cols: V M X J N Y Q W G T
[ 4.13  5.71  8.05 -2.12 -7.71  0.58 -4.11 -5.40 -2.78 -0.18] = zabu
[-0.99  5.71  0.57 -0.71 -2.12  2.94  4.12 -7.71  1.88  8.06] = sabif
[ 4.13  5.71  8.06 -2.12 -7.71 -0.71  1.88  0.57  2.94 -0.99] = gab
down: [0.58 2.94]
Y
shift +1: [8.05]
[8.06]
rest: [ 0.57 -0.71]
[-2.12  2.94  4.12 -7.71  1.88  8.06]
shift -1: [-0.71  1.88]
[-0.72  1.87]
down: [4.12 1.88]
Q
rest: [ 4.13  5.71  8.05 -2.12 -7.71]
[ 0.58 -4.11 -5.40 -2.78 -0.18]
order: [-0.99  2.94  0.57  1.88 -0.71 -7.71 -2.12  8.06  5.71  4.13]
gab

cols: S Z P U D B
[ 1.05 -0.95 -1.06 -1.15 -1.22  0.48] -> gipof
[1.05 4.16 4.86 4.16 4.16 4.16] -> gifo
[ 0.63  0.42 -1.38 -1.36 -0.52 -0.56] -> nik
[ 0.36 -0.58 -2.85  1.30 -3.06 -3.24] -> vus
[ 0.63  0.42 -1.38 -1.36 -0.52 -3.11] -> nege
[-3.98 -4.25 -0.70 -3.74 -1.94  0.33] -> padi
[ 0.63  0.42 -1.38 -1.36  1.10 -2.21] -> nef
shift +1: [ 0.63  0.42 -1.38 -1.36]
[ 0.64  0.43 -1.37 -1.35]
order: [ 0.33 -1.94 -3.74 -0.70 -4.25 -3.98]
padi
shift -1: [0.63]
[0.62]
howmany gifo: [4.16]
4

cols: H A E C K
[ 1.60 -0.23  1.56  2.27 -0.79] = lumi
[-2.51 -4.77 -3.46  3.06  0.13] = terem
[-2.48  1.29  2.41  0.85 -1.01] = Febe
[ 1.60 -0.23  1.56  0.89  1.49] = raled
[-0.65 -4.10  4.14  2.36  0.87] = Laso
[-2.48  1.29  2.41  1.20 -0.20] = Zud
[ 0.95 -4.40 -1.10 -2.00  0.49] = suv
[-4.20  2.95  0.63 -1.36  2.51] = nikul
[ 1.88  4.93  2.01 -1.35 -1.32] = pur
[ 0.13 -1.96  1.41  2.55 -0.06] = kasu
[-0.65  4.14  0.87 -4.10  2.37] = kap
rest: [-2.48  1.29  2.41  1.20]
[-0.20]
order: [-4.10 -0.65  0.87  2.37  4.14]
kap
rest: [1.56 2.27]
[-0.79]

cols: dotag Nunek netu nunad loguf
[-3.07 -4.65 -2.72 -2.28 -3.04]  pom
[-2.44 -7.79 -2.72  5.19  3.71]  gaper
[-3.07  0.95 -2.72  5.18  3.37]  nudug
[-2.72 -7.78  5.19 -2.44  3.71]  luz
rest: [-2.72  5.18]
[3.37]
howmany luz: [3.71]
1
shift -1: [-4.65 -2.72]
[-4.66 -2.73]
shift -1: [-2.72  5.19]
[-2.73  5.18]
order: [ 3.71 -2.44 -7.79 -2.72  5.19]
gaper
shift +1: [-3.07 -4.65 -2.72 -2.28]
[-3.06 -4.64 -2.71 -2.27]

cols: Zite ruf Zis dis gebu zifo vuzo dobo
[ 0.52  0.53 -3.07 -4.08  0.52 -0.51 -0.14 -3.60] : zizom
[-2.53 -2.32  1.63  3.91 -0.22 -0.13 -6.99 -1.24] : miki
[ 0.52  0.53 -3.07 -4.08  0.52 -0.32  3.47 -1.60] : denog
down: [ 0.52 -2.53]
Zite
shift -1: [ 0.53 -3.07 -4.08]
[ 0.52 -3.08 -4.09]
down: [-3.07  1.63]
Zis
shift +1: [-2.53 -2.32]
[-2.52 -2.31]

cols: Fom torub fipon Bir vuseb balu Gemi
[4.41 6.51 1.50 7.87 1.63 3.80 3.55] -> maku
[1.24 2.24 0.86 3.30 4.77 3.96 2.24] -> rirum
[2.44 2.30 2.21 1.08 2.74 1.27 2.30] -> zov
[0.94 3.55 2.55 7.87 1.63 3.80 3.55] -> Besup
[6.52 1.52 0.56 4.41 1.50 6.52 2.96] -> fesa
[4.41 6.52 1.50 1.53 0.56 2.96 6.52] -> zamu
order: [1.53 6.52 1.50 2.96 6.52 4.41 0.56]
zamu
rest: [2.30 2.21 1.08 2.74]
[1.27 2.30]
shift +1: [0.56]
[0.57]
rest: [4.41 6.52 1.50]
[1.53 0.56 2.96 6.52]
down: [3.96 1.27 3.80 6.52 2.96]
balu

cols: Fidov feto Revim ruzo zar vik
[-6.81  6.60 -4.67  4.80 -4.67  1.54]  sas
[ 0.24  2.92 -2.48 -0.73 -5.69  2.01]  Lote
[-0.45  4.75 -2.73 -1.80 -5.39  4.95]  zab
[ 1.54  4.80 -4.67 -4.66 -6.81  6.60]  vuka
down: [-4.67 -2.48]
Revim
order: [ 6.60 -6.81 -4.66 -4.67  4.80  1.54]
vuka

cols: rari Zuva zove vemag rimi mozo Nabez
[ 3.57  1.07 -3.38 -5.21  5.75 -6.56 -4.37] = vule
[ 6.51  4.09 -5.74 -1.79 -6.50  3.75  1.87] = rabuk
[ 1.87  6.52 -6.50 -5.74  4.09 -1.79  3.75] = Mikit
[ 6.69  1.07 -3.38 -5.21  5.75 -6.56 -4.37] = nomad
order: [ 1.87  3.75 -6.50 -1.79 -5.74  4.09  6.51]
rabuk
order: [ 3.75 -1.79 -5.74  4.09 -6.50  6.52  1.87]
Mikit

cols: Rokop sos Zogon soso
[-5.95 -3.70 -3.71 -1.30] -> sidib
[-6.15 -1.16 -5.72  5.95] -> Daret
[-4.41 -7.50 -1.89 -7.07] -> katik
[-4.42 -7.50 -7.07 -1.89] -> fer
[5.42 2.21 7.39 0.52] -> getib
[ 2.83 -4.68  1.75  1.69] -> kur
[-8.63  3.04  0.83  6.50] -> somup
order: [-7.07 -4.41 -7.50 -1.89]
katik
howmany sidib: [-3.70]
1

